[[ 99 153]
 [100 152]]
|
[ 99 152]

[[122 100]
 [102 112]
 [130 155]
 [ 99 119]]
|
[122 112]

[[135 128 137]
 [140 123 130]
 [103 132 128]
 [131 134 116]]
|
[135 123 128]

[[125 127]
 [133 105]
 [135 121]]
|
[125 105]

[[139 109]
 [144 123]
 [126 112]
 [150 118]]
|
[139 123]

[[136 155 151]
 [118 101 104]]
|
[136 101]

[[115 122 110 100 135]
 [131 130 129 125 126]
 [126 119 116 126 127]]
|
[115 130 116]

[[119 134 109]
 [125 140 100]
 [157 118 137]]
|
[119 140 137]
---
[[135 133 142 130 113 129 126 122 125 121 116 112]
 [120 121 107 123 147 124 123 126 129 132 136 140]
 [136 135 152 134 108 134 138 135 129 127 123 119]
 [122 121 104 122 146 121 113 114 125 125 127 131]]
|
[[136 135 152 134 108 134 138 135 129 127 123 119]
 [135 133 142 130 113 129 126 122 125 121 116 112]
 [120 121 107 123 147 124 123 126 129 132 136 140]
 [122 121 104 122 146 121 113 114 125 125 127 131]]

[[117 114 116 129 131 137 129 108 135 119]
 [133 128 140 119 128 128 132 139 128 119]
 [134 121 133 128 108 122 115 132 147 138]
 [130 128 126 119 127 138 128 130 140 126]
 [150 127 123 128 109 118 126 121 124  99]
 [118 116 128 130 133 130 117 140 125 118]
 [136 128 121 128 141 126 126 126 112 126]
 [123 124 129 129 122 126 119 127 130 129]
 [120 117 130 144 140 123 135 131 120 143]]
|
[[133 128 140 119 128 128 132 139 128 119]
 [134 121 133 128 108 122 115 132 147 138]
 [120 117 130 144 140 123 135 131 120 143]
 [123 124 129 129 122 126 119 127 130 129]
 [118 116 128 130 133 130 117 140 125 118]
 [130 128 126 119 127 138 128 130 140 126]
 [150 127 123 128 109 118 126 121 124  99]
 [136 128 121 128 141 126 126 126 112 126]
 [117 114 116 129 131 137 129 108 135 119]]

[[115 106 111 137 137 145 148 145 120 145 132 126 113]
 [114 113 109 130 108 109 136 145 145 139 126 151 150]
 [120 142 115 109 121 122 125 110 115 132 128 128 120]
 [114 106 113 140 113 149 129 134 138 106 131 143 148]
 [123 125 121 118 125 146 115 129 106 129 106 143 111]
 [135 131 108 151 112 129 105 115 118 134 115 114 138]]
|
[[123 125 121 118 125 146 115 129 106 129 106 143 111]
 [120 142 115 109 121 122 125 110 115 132 128 128 120]
 [114 106 113 140 113 149 129 134 138 106 131 143 148]
 [115 106 111 137 137 145 148 145 120 145 132 126 113]
 [114 113 109 130 108 109 136 145 145 139 126 151 150]
 [135 131 108 151 112 129 105 115 118 134 115 114 138]]

[[120 134 100 118 114 141 128 129]
 [132 131  99 136 143 139 128 129]
 [121 114 118 130 122 138 127 117]
 [133 125 148 131 133 132 136 124]
 [132 139 136 132 130 115 129 129]
 [135 119 143 129 126 125 123 121]
 [135 129 149 120 124 127 122 128]
 [132 117 119 132 130 129 123 133]
 [119 132 147 124 136 154 119 129]]
|
[[135 129 149 120 124 127 122 128]
 [133 125 148 131 133 132 136 124]
 [119 132 147 124 136 154 119 129]
 [135 119 143 129 126 125 123 121]
 [132 139 136 132 130 115 129 129]
 [132 117 119 132 130 129 123 133]
 [121 114 118 130 122 138 127 117]
 [120 134 100 118 114 141 128 129]
 [132 131  99 136 143 139 128 129]]

[[145 116 122 117 119 134 137 109 119 121 125 135]
 [147 105 123 121 131 133 148 121 130 130 133 122]
 [124 130 119 117 135 120 122 128 140 122 117 121]
 [115 117 128 126 132 124 122 121 127 130 128 125]
 [111 115 114 110 141 116 115 113 136 113 125 114]
 [140 131 136 138 115 133 124 136 118 135 122 140]
 [125 123 121 126 139 122 125 129 141 124 122 116]]
|
[[140 131 136 138 115 133 124 136 118 135 122 140]
 [115 117 128 126 132 124 122 121 127 130 128 125]
 [147 105 123 121 131 133 148 121 130 130 133 122]
 [145 116 122 117 119 134 137 109 119 121 125 135]
 [125 123 121 126 139 122 125 129 141 124 122 116]
 [124 130 119 117 135 120 122 128 140 122 117 121]
 [111 115 114 110 141 116 115 113 136 113 125 114]]

[[103 117 121 135 146]
 [118 149 149 140 125]]
|
[[118 149 149 140 125]
 [103 117 121 135 146]]

[[129 121 125 128 127 143 128 114 156 128 128 128 129 142]
 [128 125 128 127 128 131 128 124 119 128 125 128 127 146]
 [128 122 118 128 128 138 127 134 144 128 128 128 127 131]]
|
[[128 125 128 127 128 131 128 124 119 128 125 128 127 146]
 [129 121 125 128 127 143 128 114 156 128 128 128 129 142]
 [128 122 118 128 128 138 127 134 144 128 128 128 127 131]]

[[122 145 127]
 [125 143 132]
 [124 144 130]
 [124 144 129]
 [113 153 112]
 [116 150 117]]
|
[[125 143 132]
 [124 144 130]
 [124 144 129]
 [122 145 127]
 [116 150 117]
 [113 153 112]]

[[143 144 129 106 125 128 122 140 138 128 111 131 110]
 [122 125 130 122 148 140 127 129 103 111 127 141 119]]
|
[[122 125 130 122 148 140 127 129 103 111 127 141 119]
 [143 144 129 106 125 128 122 140 138 128 111 131 110]]
---
[[103 111]
 [118 108]
 [129 127]
 [124 129]
 [127 128]
 [124 130]]
|
[[124 130]
 [124 129]
 [127 128]
 [129 127]
 [103 111]
 [118 108]]

[[112 133 158]
 [128 128 119]
 [124 130 123]
 [136 122 117]
 [117 118 142]
 [114 111 152]
 [120 157 130]
 [107 132 135]
 [128 116 140]]
|
[[120 157 130]
 [112 133 158]
 [107 132 135]
 [124 130 123]
 [128 128 119]
 [136 122 117]
 [117 118 142]
 [128 116 140]
 [114 111 152]]

[[122 138 110 124 121 133 141 121 136 122 146 116 128]
 [122 132 124 113 108 123 128 127 125 128 138 126 131]
 [122 133 131 135 128 126 132 121 127 125 121 135 120]
 [125 124 109 126 141 142 125 124 115 115 119 131 113]
 [129 128 127 112 132 124 137 128 142 132 138 125 124]
 [128 126 138 106 125 125 131 127 131 124 107 123 119]]
|
[[122 138 110 124 121 133 141 121 136 122 146 116 128]
 [122 133 131 135 128 126 132 121 127 125 121 135 120]
 [122 132 124 113 108 123 128 127 125 128 138 126 131]
 [129 128 127 112 132 124 137 128 142 132 138 125 124]
 [128 126 138 106 125 125 131 127 131 124 107 123 119]
 [125 124 109 126 141 142 125 124 115 115 119 131 113]]

[[157 108 145 145 116]
 [121 154 128 141 109]
 [141 104 135 120 158]
 [133 131 101 145 153]
 [127 138 148 115 156]
 [121 142 113 113 117]
 [149 111 128 120 112]
 [144 116 117 116 110]
 [107 121 133 112 133]]
|
[[121 154 128 141 109]
 [121 142 113 113 117]
 [127 138 148 115 156]
 [133 131 101 145 153]
 [107 121 133 112 133]
 [144 116 117 116 110]
 [149 111 128 120 112]
 [157 108 145 145 116]
 [141 104 135 120 158]]

[[158 121 144 136 125 119 131]
 [119 133 127 127 119 139 134]]
|
[[119 133 127 127 119 139 134]
 [158 121 144 136 125 119 131]]

[[134 107 115]
 [121 125 125]]
|
[[121 125 125]
 [134 107 115]]

[[122 126 136 148 138 120 124]
 [120 128 128 146 130 118 129]
 [129 125 121 123 120 132 132]
 [128 140 123 125 131 128 128]
 [128 138 101 108 105 143 136]
 [123 134 122 130 120 121 135]]
|
[[128 140 123 125 131 128 128]
 [128 138 101 108 105 143 136]
 [123 134 122 130 120 121 135]
 [120 128 128 146 130 118 129]
 [122 126 136 148 138 120 124]
 [129 125 121 123 120 132 132]]

[[116 120 147 116 138 118 131 153]
 [144 132 122 124 139 128 115 118]
 [119 151 148 115 106 146 106 147]]
|
[[119 151 148 115 106 146 106 147]
 [144 132 122 124 139 128 115 118]
 [116 120 147 116 138 118 131 153]]

[[136 128 110 122]
 [136  99 136 133]
 [101 103 140 135]
 [148 138 103 147]
 [136 105 149 130]
 [123 123 139 151]
 [150 121 145 145]]
|
[[148 138 103 147]
 [136 128 110 122]
 [123 123 139 151]
 [150 121 145 145]
 [136 105 149 130]
 [101 103 140 135]
 [136  99 136 133]]
